Below is a small trained network, with its code and all its weights. Each question gives an input and a target symbol and asks what happens when units are switched off, that is, made to give their printed mean instead of their output.

import numpy as np


def w(rows, s, z=0):
    codes = np.array(rows[::2]) - 128.0
    scale = np.full(codes.shape[1], s)
    scale[-1] = z or s
    return codes * scale


def f(y):
    return np.maximum(y, 0)


def softmax(a):
    e = np.exp(a - a.max(-1, keepdims=True))
    return e / e.sum(-1, keepdims=True)


def log_softmax(a):
    a = a - a.max(-1, keepdims=True)
    return a - np.log(np.exp(a).sum(-1, keepdims=True))


def net(x, mask):
    ids = ['δεζθλμπτ'.index(c) for c in x.split()]
    T = len(ids)
    res = E[ids] + P[:T]
    r = res
    for j in range(3):
        rows = slice(3 * j, 3 * j + 3)
        q, k, v = (r @ M[0][rows].T for M in (Q, K, V))
        z = softmax(np.where(np.tri(T) > 0, q @ k.T / 3**0.5, -1e9)) @ v
        o = O[0][rows]
        res = res + np.where(mask[j], z, o[:, -1]) @ o[:, :-1]
    y = f(res @ A[0][:, :-1].T + A[0][:, -1])
    res = res + np.where(mask[3:27], y, B[0][:, -1]) @ B[0][:, :-1]
    return log_softmax(res[-1] @ U[:, :-1].T + U[:, -1])


Q, K, V, O, A, B = {}, {}, {}, {}, {}, {}
E = w([
[186,119,48,228],'δ',
[15,95,196,128],'ε',
[183,217,181,69],'ζ',
[178,211,179,128],'θ',
[150,229,140,77],'λ',
[85,162,8,128],'μ',
[177,126,136,151],'π',
[195,206,175,176],'τ',
],0.016)
P = w([
[91,252,121,185],'0',
[154,191,124,121],'1',
[151,179,129,122],'2',
[147,168,135,121],'3',
[145,160,137,125],'4',
[141,152,140,127],'5',
[136,147,142,126],'6',
[135,141,144,122],'7',
[133,135,145,128],'8',
[132,130,145,123],'9',
[131,130,141,124],'10',
],0.011)
Q[0] = w([
[138,82,134,112],'head 0',
[101,6,124,126],'head 0',
[88,66,134,91],'head 0',
[126,86,95,125],'head 1',
[137,112,98,138],'head 1',
[155,93,77,116],'head 1',
[118,180,115,154],'head 2',
[111,186,126,128],'head 2',
[107,94,146,150],'head 2',
],0.025)
K[0] = w([
[169,178,147,136],'head 0',
[163,250,134,150],'head 0',
[168,222,109,105],'head 0',
[162,107,116,100],'head 1',
[184,100,115,124],'head 1',
[173,89,122,94],'head 1',
[90,179,125,136],'head 2',
[96,164,153,123],'head 2',
[186,130,128,127],'head 2',
],0.02)
V[0] = w([
[172,149,218,200],'head 0',
[103,173,255,35],'head 0',
[216,112,195,61],'head 0',
[89,97,138,20],'head 1',
[74,79,199,195],'head 1',
[154,130,100,54],'head 1',
[207,202,83,131],'head 2',
[173,107,87,145],'head 2',
[74,201,130,123],'head 2',
],0.0099)
O[0] = w([
[175,202,130,233,178],'head 0',
[24,172,151,207,179],'head 0',
[133,254,115,166,85],'head 0',
[113,155,240,131,34],'head 1',
[44,105,129,242,116],'head 1',
[190,176,185,63,81],'head 1',
[95,136,127,31,224],'head 2',
[112,201,144,79,75],'head 2',
[161,45,177,68,253],'head 2',
],0.008,0.011)
A[0] = w([
[133,173,125,168,54],'neuron 0',
[212,149,132,119,69],'neuron 1',
[63,195,124,91,31],'neuron 2',
[157,90,113,154,163],'neuron 3',
[204,140,136,121,79],'neuron 4',
[134,175,11,123,109],'neuron 5',
[123,190,231,163,113],'neuron 6',
[198,160,78,182,143],'neuron 7',
[190,124,118,150,195],'neuron 8',
[165,133,80,65,147],'neuron 9',
[111,187,193,160,57],'neuron 10',
[101,81,105,160,1],'neuron 11',
[129,181,186,147,108],'neuron 12',
[153,198,160,88,190],'neuron 13',
[99,34,110,99,160],'neuron 14',
[196,81,131,149,154],'neuron 15',
[169,162,118,183,50],'neuron 16',
[99,100,126,184,167],'neuron 17',
[147,78,164,52,39],'neuron 18',
[223,159,95,145,116],'neuron 19',
[112,81,112,174,183],'neuron 20',
[163,40,114,134,139],'neuron 21',
[186,127,84,49,195],'neuron 22',
[99,90,91,167,73],'neuron 23',
],0.012,0.0078)
B[0] = w([
[116,65,160,75,148],'neuron 0',
[107,144,66,86,175],'neuron 1',
[254,186,166,200,147],'neuron 2',
[118,164,127,106,162],'neuron 3',
[115,100,48,81,170],'neuron 4',
[198,61,168,104,171],'neuron 5',
[147,69,73,128,187],'neuron 6',
[64,116,152,83,178],'neuron 7',
[59,174,127,74,177],'neuron 8',
[113,189,148,181,218],'neuron 9',
[156,44,115,145,163],'neuron 10',
[195,117,201,229,143],'neuron 11',
[148,36,79,146,163],'neuron 12',
[137,92,227,130,194],'neuron 13',
[146,71,169,116,197],'neuron 14',
[164,159,185,218,178],'neuron 15',
[102,77,63,69,151],'neuron 16',
[112,185,73,133,184],'neuron 17',
[131,37,44,180,203],'neuron 18',
[134,120,79,18,181],'neuron 19',
[110,203,96,111,177],'neuron 20',
[192,124,152,180,192],'neuron 21',
[89,193,131,207,254],'neuron 22',
[130,151,186,115,154],'neuron 23',
],0.0077,0.019)
U = w([
[182,179,48,146,110],'δ',
[165,74,105,166,91],'ε',
[107,79,46,91,45],'ζ',
[70,255,121,113,255],'θ',
[222,111,198,124,60],'λ',
[127,71,217,111,229],'μ',
[70,118,95,163,116],'π',
[185,217,209,196,56],'τ',
],0.0098,0.0057)

Each question gives the input, a string of symbols that net reads in full, and the target symbol t.
The units are the heads (3 rows each of Q, K, V and O) and the neurons (one row each of A and B). Each row of codes is followed by its name. A weight is (code - 128) times the scale printed after its matrix; where a second scale follows, it is the last column's (O, A, B and U).
mask holds one flag per unit, heads first, then neurons. A switched-off unit (its flag False) gives its mean, the last column of its rows in O or B, instead of its output. The means were averaged over made-up inputs and are rounded, as every weight is.
A unit's drop is (log p(t) with every unit on - log p(t) with that unit switched off) / (log p(t) with every unit on - log p(t) with every unit switched off).
The circuit of an input: a set's keep is (log p(t) with only the set's units on - log p(t) with every unit switched off) / (log p(t) with every unit on - log p(t) with every unit switched off). Starting from the 12 units with the biggest drops (on a tie, the unit counted first), units are removed one at a time, each time the one whose removal leaves the highest keep (on an exact tie, the one counted first), for as long as the keep stays at least 0.8.
units of the circuit, in order: the units of the circuit, biggest drop first
unit that matters most: the unit with the biggest drop
k most important neurons: the k neurons with the biggest drops, biggest first
heads that matter: for each layer, one digit per head in row order, 1 if its drop is at least 0.15 and else 0, layers parted by /
input δ τ ε λ ζ λ ζ π ε ε τ, target π: unit that matters most : head 1
input τ τ π, target θ: heads that matter : 100
input τ τ τ τ π τ τ π δ ζ λ, target δ: heads that matter : 110
input λ τ ε ζ λ ζ τ, target μ: heads that matter : 110
input ζ θ λ τ λ ε, target ε: heads that matter : 111
input τ ε λ λ, target θ: heads that matter : 011
input τ λ μ τ τ, target ε: heads that matter : 100
input λ δ ζ ζ ε δ λ τ δ τ ζ, target μ: units of the circuit, in order : [head 1; head 0; neuron 22]
input μ τ ζ, target ε: units of the circuit, in order : [neuron 18; head 0; neuron 21]
input ζ λ θ π τ ε μ ζ, target ε: units of the circuit, in order : [head 1; head 2; neuron 6; neuron 12]
input τ λ ε τ ε ε, target θ: units of the circuit, in order : [neuron 18; head 0]
input ε τ τ δ, target τ: heads that matter : 100
input τ τ λ τ ε, target θ: heads that matter : 110
input ε θ τ ε ζ τ θ λ, target π: units of the circuit, in order : [head 1]
input λ τ μ τ λ τ, target ε: units of the circuit, in order : [neuron 18; head 0; neuron 21]
input λ ζ π λ λ τ λ λ ζ μ δ, target δ: heads that matter : 110
input τ τ τ λ ε ζ δ, target θ: heads that matter : 000
input λ τ θ λ λ ζ δ τ τ τ θ, target δ: 2 most important neurons : [neuron 18; neuron 22]
input λ τ λ θ θ, target μ: 3 most important neurons : [neuron 13; neuron 18; neuron 17]
input ε τ τ λ ζ τ ζ ζ τ τ, target τ: heads that matter : 101
input τ ε ζ τ ζ τ μ, target θ: heads that matter : 010
input ε τ τ τ θ, target τ: heads that matter : 101
input τ τ δ τ π θ ζ λ λ δ, target δ: heads that matter : 100
input τ λ ε τ λ ζ, target θ: heads that matter : 011
input λ θ τ τ τ τ ε τ λ τ τ, target μ: 3 most important neurons : [neuron 22; neuron 18; neuron 9]
input θ τ λ δ ζ, target δ: 2 most important neurons : [neuron 18; neuron 22]
input θ ζ ε τ π τ π λ ε θ ζ, target π: unit that matters most : head 2
input τ ζ τ ζ, target λ: 3 most important neurons : [neuron 2; neuron 5; neuron 22]
input τ μ τ λ, target ε: 3 most important neurons : [neuron 18; neuron 14; neuron 21]
input λ τ τ τ τ τ ζ ζ, target λ: 2 most important neurons : [neuron 13; neuron 2]
